Here is a tiny trained network, its code and every weight. The questions are about switching its units off for an input and a class, where a switched-off unit gives its printed mean instead of its output.

import numpy as np


def w(rows, s, z=0):
    codes = np.array(rows[::2]) - 128.0
    scale = np.full(codes.shape[1], s)
    scale[-1] = z or s
    return codes * scale


def f(y):
    return np.maximum(y, 0)


def log_softmax(a):
    a = a - a.max(-1, keepdims=True)
    return a - np.log(np.exp(a).sum(-1, keepdims=True))


def net(x, mask):
    res = np.array(x, float).reshape(1, 4) / 4 @ E
    y = f(res @ A[0][:, :-1].T + A[0][:, -1])
    res = res + np.where(mask, y, B[0][:, -1]) @ B[0][:, :-1]
    return log_softmax(res[-1] @ U[:, :-1].T + U[:, -1])


A, B = {}, {}
E = w([
[212,110,234,152,116,143,148],'x0',
[229,115,75,55,97,90,103],'x1',
[153,20,173,38,156,90,128],'x2',
[89,73,160,128,1,151,201],'x3',
],0.0099)
A[0] = w([
[69,78,66,101,79,45,160,79],'N1',
[57,110,121,113,62,139,197,156],'N2',
[149,135,187,191,46,202,234,139],'N3',
[244,163,183,204,208,124,33,144],'N4',
[185,196,105,133,122,78,137,146],'N5',
[156,103,192,95,165,110,118,254],'N6',
[46,88,223,146,113,199,240,101],'N7',
[193,44,172,55,75,64,155,150],'N8',
[91,111,96,38,92,148,114,151],'N9',
[91,165,134,196,78,184,154,98],'N10',
[162,116,116,165,108,162,154,74],'N11',
[223,75,130,1,63,56,118,110],'N12',
[200,82,65,70,115,88,202,184],'N13',
[80,165,156,194,56,164,165,160],'N14',
[136,182,13,118,166,94,87,167],'N15',
[83,130,37,39,84,129,165,15],'N16',
[136,189,141,155,237,89,107,30],'N17',
],0.0085,0.0025)
B[0] = w([
[125,147,148,69,137,165,57,182],'N1',
[126,113,196,73,126,107,100,202],'N2',
[90,107,127,194,74,163,189,230],'N3',
[146,151,112,60,160,191,1,238],'N4',
[128,136,130,104,99,194,117,175],'N5',
[160,70,154,139,174,155,57,195],'N6',
[158,55,232,144,106,75,159,224],'N7',
[175,63,197,166,115,87,129,238],'N8',
[150,137,162,73,156,161,122,175],'N9',
[59,143,103,175,77,90,153,203],'N10',
[111,157,128,128,113,157,134,149],'N11',
[203,39,246,154,104,61,166,253],'N12',
[117,88,228,81,91,133,137,209],'N13',
[71,142,163,170,105,115,179,217],'N14',
[112,170,100,77,166,118,30,233],'N15',
[93,153,133,58,147,115,92,184],'N16',
[88,145,94,139,186,64,99,210],'N17',
],0.0095,0.011)
U = w([
[125,96,84,137,221,20,184,14],'0',
[191,161,57,210,50,244,217,62],'1',
[228,139,76,117,135,64,187,4],'2',
[254,19,215,96,140,107,114,189],'3',
[63,168,92,193,188,101,94,138],'4',
[83,126,184,142,42,88,224,197],'5',
[125,139,62,127,89,109,123,62],'6',
[161,190,85,19,167,141,10,209],'7',
],0.0079,0.0034)

Each question gives the input, the list of numbers given to net, and the class t.
The units are the neurons (one row each of A and B). Each row of codes is followed by its name. A weight is (code - 128) times the scale printed after its matrix; where a second scale follows, it is the last column's (A, B and U).
mask holds one flag per neuron, in row order. A switched-off neuron (its flag False) gives its mean, the last column of its row in B, instead of its output. The means were averaged over made-up inputs and are rounded, as every weight is.
A unit's drop is (log p(t) with every unit on - log p(t) with that unit switched off) / (log p(t) with every unit on - log p(t) with every unit switched off).
The circuit of an input: a set's keep is (log p(t) with only the set's units on - log p(t) with every unit switched off) / (log p(t) with every unit on - log p(t) with every unit switched off). Starting from the 12 units with the biggest drops (on a tie, the unit counted first), units are removed one at a time, each time the one whose removal leaves the highest keep (on an exact tie, the one counted first), for as long as the keep stays at least 0.8.
circuit, biggest first: the units of the circuit, biggest drop first
most important unit: the unit with the biggest drop
top k neurons: the k neurons with the biggest drops, biggest first
drop when u is switched off: that unit's drop, to one decimal
input [-1,-4,-3,-4], class 7: most important unit : N3
input [-2,6,-5,5], class 5: circuit, biggest first : [N4 N6]
input [8,-7,-3,-3], class 5: circuit, biggest first : [N3 N10]
input [-3,7,-3,1], class 7: top 4 neurons : [N7 N15 N8 N16]
input [-1,5,-4,4], class 5: circuit, biggest first : [N4 N6]
input [2,-5,1,-3], class 7: top 3 neurons : [N12 N8 N3]
input [-6,-3,-1,-4], class 7: top 4 neurons : [N15 N3 N14 N10]
input [5,-6,5,8], class 5: top 2 neurons : [N3 N14]
input [-3,-5,2,-3], class 4: top 2 neurons : [N4 N12]
input [4,0,-1,8], class 5: drop when N7 is switched off : 0.0
input [-3,-2,-1,2], class 5: drop when N4 is switched off : 0.2
input [-3,-6,3,-5], class 7: drop when N14 is switched off : 0.1
input [6,-2,0,3], class 5: drop when N3 is switched off : 0.1
input [-8,1,-6,6], class 7: top neuron : [N1]
